Below is a small trained network, with its code and all its weights. Each question gives an input and a target symbol and asks what happens when units are switched off, that is, made to give their printed mean instead of their output.

import numpy as np


def w(rows, s, z=0):
    codes = np.array(rows[::2]) - 128.0
    scale = np.full(codes.shape[1], s)
    scale[-1] = z or s
    return codes * scale


def softmax(a):
    e = np.exp(a - a.max(-1, keepdims=True))
    return e / e.sum(-1, keepdims=True)


def log_softmax(a):
    a = a - a.max(-1, keepdims=True)
    return a - np.log(np.exp(a).sum(-1, keepdims=True))


def net(x, mask):
    ids = ['αβδεθμξπστφψ'.index(c) for c in x.split()]
    T = len(ids)
    res = E[ids] + P[:T]
    u = 0
    for l in range(3):
        r = res
        for j in range(3):
            rows = slice(2 * j, 2 * j + 2)
            q, k, v = (r @ M[l][rows].T for M in (Q, K, V))
            z = softmax(np.where(np.tri(T) > 0, q @ k.T / 2**0.5, -1e9)) @ v
            o = O[l][rows]
            res = res + np.where(mask[u + j], z, o[:, -1]) @ o[:, :-1]
        u += 3
    return log_softmax(res[-1] @ U[:, :-1].T + U[:, -1])


Q, K, V, O = {}, {}, {}, {}
E = w([
[173,89,124,103,200,170,144,74,78],'α',
[70,177,129,131,163,229,83,213,143],'β',
[65,54,92,211,189,148,33,232,100],'δ',
[176,251,120,105,196,241,34,161,76],'ε',
[175,98,122,94,166,143,169,117,109],'θ',
[238,26,180,42,97,93,116,127,166],'μ',
[186,42,84,39,169,213,202,53,73],'ξ',
[201,191,124,25,111,194,110,156,108],'π',
[209,203,150,82,147,54,150,142,139],'σ',
[79,241,62,43,156,186,126,63,229],'τ',
[57,192,59,196,96,42,97,119,255],'φ',
[187,71,237,111,245,89,33,37,214],'ψ',
],0.0081)
P = w([
[14,170,209,23,134,140,59,49,9],'0',
[64,138,255,145,25,98,223,48,83],'1',
[9,53,141,47,94,97,24,54,41],'2',
[88,115,216,171,115,165,183,56,132],'3',
[104,84,139,94,60,133,92,72,122],'4',
[108,71,125,91,166,127,56,45,98],'5',
[149,101,163,151,117,190,162,86,193],'6',
[131,73,83,63,146,114,46,71,138],'7',
[173,101,125,142,167,187,149,85,193],'8',
[177,114,83,91,130,145,126,118,193],'9',
[176,74,55,56,207,107,46,104,164],'10',
[211,125,69,133,164,177,182,137,204],'11',
[199,103,20,20,215,43,34,177,179],'12',
[207,84,113,200,193,186,97,108,170],'13',
],0.0057)
Q[0] = w([
[249,40,205,31,244,155,5,4,212],'L0H1',
[242,63,250,253,203,177,255,92,200],'L0H1',
[98,139,11,145,151,154,72,225,128],'L0H2',
[152,68,223,175,8,158,161,177,172],'L0H2',
[242,2,170,8,222,192,153,6,207],'L0H3',
[93,184,48,63,235,167,12,66,168],'L0H3',
],0.0051)
K[0] = w([
[225,150,20,114,194,102,179,216,217],'L0H1',
[160,44,33,1,230,89,30,180,90],'L0H1',
[96,114,40,233,139,119,49,236,165],'L0H2',
[52,178,206,128,170,142,122,89,30],'L0H2',
[215,162,48,77,219,67,114,182,230],'L0H3',
[233,95,97,112,20,211,222,220,155],'L0H3',
],0.006)
V[0] = w([
[212,101,190,197,236,47,58,40,222],'L0H1',
[36,156,51,135,204,202,192,14,23],'L0H1',
[73,158,105,233,185,175,63,213,120],'L0H2',
[45,148,215,62,142,76,144,69,2],'L0H2',
[15,223,185,81,244,38,34,48,138],'L0H3',
[27,111,208,186,202,67,58,50,92],'L0H3',
],0.006)
O[0] = w([
[114,90,25,79,253,76,221,241,137,253],'L0H1',
[212,88,36,199,19,8,17,34,104,140],'L0H1',
[38,130,54,147,166,165,116,194,100,42],'L0H2',
[45,85,212,26,85,30,11,22,56,216],'L0H2',
[140,98,75,64,240,22,113,3,60,240],'L0H3',
[126,88,76,75,145,19,101,105,31,201],'L0H3',
],0.0058,0.0061)
Q[1] = w([
[186,83,137,204,82,44,199,148,106],'L1H1',
[210,1,120,176,125,59,94,143,137],'L1H1',
[18,132,128,152,106,188,173,143,35],'L1H2',
[120,155,186,132,83,126,197,81,36],'L1H2',
[52,203,177,217,82,128,55,146,130],'L1H3',
[198,93,140,66,166,183,45,110,191],'L1H3',
],0.0059)
K[1] = w([
[59,226,20,135,44,231,47,177,78],'L1H1',
[179,255,18,179,96,239,229,228,148],'L1H1',
[47,109,234,135,113,31,27,174,79],'L1H2',
[90,139,166,18,120,139,11,85,34],'L1H2',
[85,105,171,62,49,164,156,125,28],'L1H3',
[167,122,21,227,103,112,200,192,182],'L1H3',
],0.0054)
V[1] = w([
[227,245,72,34,186,186,68,90,204],'L1H1',
[75,220,38,236,92,136,197,196,28],'L1H1',
[139,16,252,55,139,76,17,74,105],'L1H2',
[235,59,51,112,121,222,255,107,108],'L1H2',
[15,168,9,222,60,111,235,247,236],'L1H3',
[112,165,141,223,181,184,63,184,249],'L1H3',
],0.0052)
O[1] = w([
[134,63,48,214,133,223,211,59,190,141],'L1H1',
[67,103,122,161,72,21,136,132,102,47],'L1H1',
[174,111,154,8,129,183,139,167,132,233],'L1H2',
[235,136,237,237,46,103,70,105,118,113],'L1H2',
[46,164,227,198,88,141,217,74,41,2],'L1H3',
[154,93,107,129,144,62,254,133,35,58],'L1H3',
],0.006,0.023)
Q[2] = w([
[109,165,208,161,95,2,68,21,241],'L2H1',
[148,28,110,140,251,179,174,51,163],'L2H1',
[203,32,161,33,229,174,173,26,166],'L2H2',
[119,140,123,125,113,153,162,13,216],'L2H2',
[119,58,241,148,124,208,115,81,137],'L2H3',
[114,234,39,80,75,58,141,217,79],'L2H3',
],0.0048)
K[2] = w([
[93,83,8,25,18,190,151,94,73],'L2H1',
[120,183,87,225,131,130,179,169,130],'L2H1',
[217,146,119,235,163,138,135,192,60],'L2H2',
[29,189,110,217,93,42,152,222,13],'L2H2',
[234,253,124,152,19,122,206,247,92],'L2H3',
[110,23,189,37,197,161,50,27,192],'L2H3',
],0.0047)
V[2] = w([
[126,191,22,91,174,209,110,199,150],'L2H1',
[104,2,98,143,136,187,147,158,79],'L2H1',
[148,48,193,151,130,155,160,59,92],'L2H2',
[90,232,126,168,143,196,92,246,131],'L2H2',
[100,34,153,148,174,144,92,45,136],'L2H3',
[106,172,161,158,147,184,82,170,135],'L2H3',
],0.006)
O[2] = w([
[52,202,106,218,53,79,132,105,82,252],'L2H1',
[246,178,207,52,1,91,33,234,110,125],'L2H1',
[192,42,135,133,190,123,35,145,48,82],'L2H2',
[194,141,98,111,62,80,222,220,229,107],'L2H2',
[213,52,187,77,142,104,155,163,43,161],'L2H3',
[109,120,29,104,88,57,196,138,73,123],'L2H3',
],0.0058,0.034)
U = w([
[97,39,100,169,103,64,38,253,74,225],'α',
[129,123,121,123,91,30,167,105,92,134],'β',
[161,220,225,64,33,32,209,96,69,240],'δ',
[70,55,14,153,63,13,213,82,230,68],'ε',
[106,97,186,163,126,121,90,131,153,188],'θ',
[161,153,220,37,172,254,198,240,162,58],'μ',
[243,137,211,197,26,104,7,103,95,145],'ξ',
[86,131,161,160,130,177,148,85,167,88],'π',
[33,174,170,152,177,231,191,34,225,101],'σ',
[82,119,10,223,158,123,105,75,47,80],'τ',
[25,150,176,114,179,134,193,67,13,235],'φ',
[226,7,39,19,250,43,217,213,47,5],'ψ',
],0.0053,0.0032)

Each question gives the input, a string of symbols that net reads in full, and the target symbol t.
The units are the heads (2 rows each of Q, K, V and O). Each row of codes is followed by its name. A weight is (code - 128) times the scale printed after its matrix; where a second scale follows, it is the last column's (O and U).
mask holds one flag per head, layer by layer. A switched-off head (its flag False) gives its mean, the last column of its rows in O, instead of its output. The means were averaged over made-up inputs and are rounded, as every weight is.
A unit's drop is (log p(t) with every unit on - log p(t) with that unit switched off) / (log p(t) with every unit on - log p(t) with every unit switched off).
The circuit of an input: a set's keep is (log p(t) with only the set's units on - log p(t) with every unit switched off) / (log p(t) with every unit on - log p(t) with every unit switched off). Starting from all 9 units, units are removed one at a time, each time the one whose removal leaves the highest keep (on an exact tie, the one counted first), for as long as the keep stays at least 0.8.
circuit, biggest first: the units of the circuit, biggest drop first
most important unit: the unit with the biggest drop
which heads matter: for each layer, one digit per head in row order, 1 if its drop is at least 0.15 and else 0, layers parted by /
input α ψ α σ ξ ψ μ ψ ψ π ψ ψ ε, target μ: most important unit	L0H3
input ψ ψ ψ μ σ σ ξ θ ε β ξ α σ ξ, target σ: which heads matter	101 / 000 / 101
input ψ α ψ ψ π, target μ: which heads matter	011 / 010 / 011
input ψ ξ μ ε π μ ξ, target μ: which heads matter	111 / 010 / 000
input ψ ξ ξ μ, target ξ: circuit, biggest first	(L0H1 L1H2)
input ψ ψ β, target μ: which heads matter	010 / 110 / 011
input δ ψ ξ ψ ψ ε μ φ ψ ξ τ μ ε δ, target τ: which heads matter	011 / 011 / 000
input ε δ ψ μ π ξ ξ μ ψ, target μ: circuit, biggest first	(L0H1 L2H1)
input μ ε ξ ξ φ ε ψ β, target μ: circuit, biggest first	(L2H1 L0H2 L1H3 L0H3)
input ψ ψ ψ ψ ε μ μ ψ μ ψ ξ μ, target ξ: circuit, biggest first	(L1H2 L0H2)
input ξ θ μ ψ ψ β ψ θ φ ξ δ ξ, target δ: circuit, biggest first	(L1H3 L0H2 L2H1)
input φ θ ε μ, target ε: circuit, biggest first	(L0H3 L2H2 L1H3 L1H1)
input ξ μ ψ δ θ ψ δ ψ σ ψ ξ φ ψ, target φ: circuit, biggest first	(L1H3 L0H2)
input ξ ε μ α, target μ: most important unit	L1H2
input ψ ψ ψ δ, target α: circuit, biggest first	(L1H3 L1H1 L0H3)
input ψ μ ε μ, target ε: circuit, biggest first	(L1H3 L0H3 L2H2 L1H1)
input ψ μ τ ψ ψ σ, target ψ: which heads matter	001 / 000 / 001
input ψ π ξ δ θ ψ ξ ψ ξ ψ μ ψ, target μ: which heads matter	101 / 000 / 100
input δ π ε ψ φ ξ ψ ξ ξ, target ξ: circuit, biggest first	(L0H1 L1H2)
input ξ ε δ δ ξ ξ, target ξ: most important unit	L0H1
input ξ ψ ε ξ ψ ε δ θ, target δ: circuit, biggest first	(L0H2 L1H3 L2H1)
input ψ μ θ ξ ξ π ψ ξ ψ β ε α ε ψ, target ε: which heads matter	010 / 100 / 011
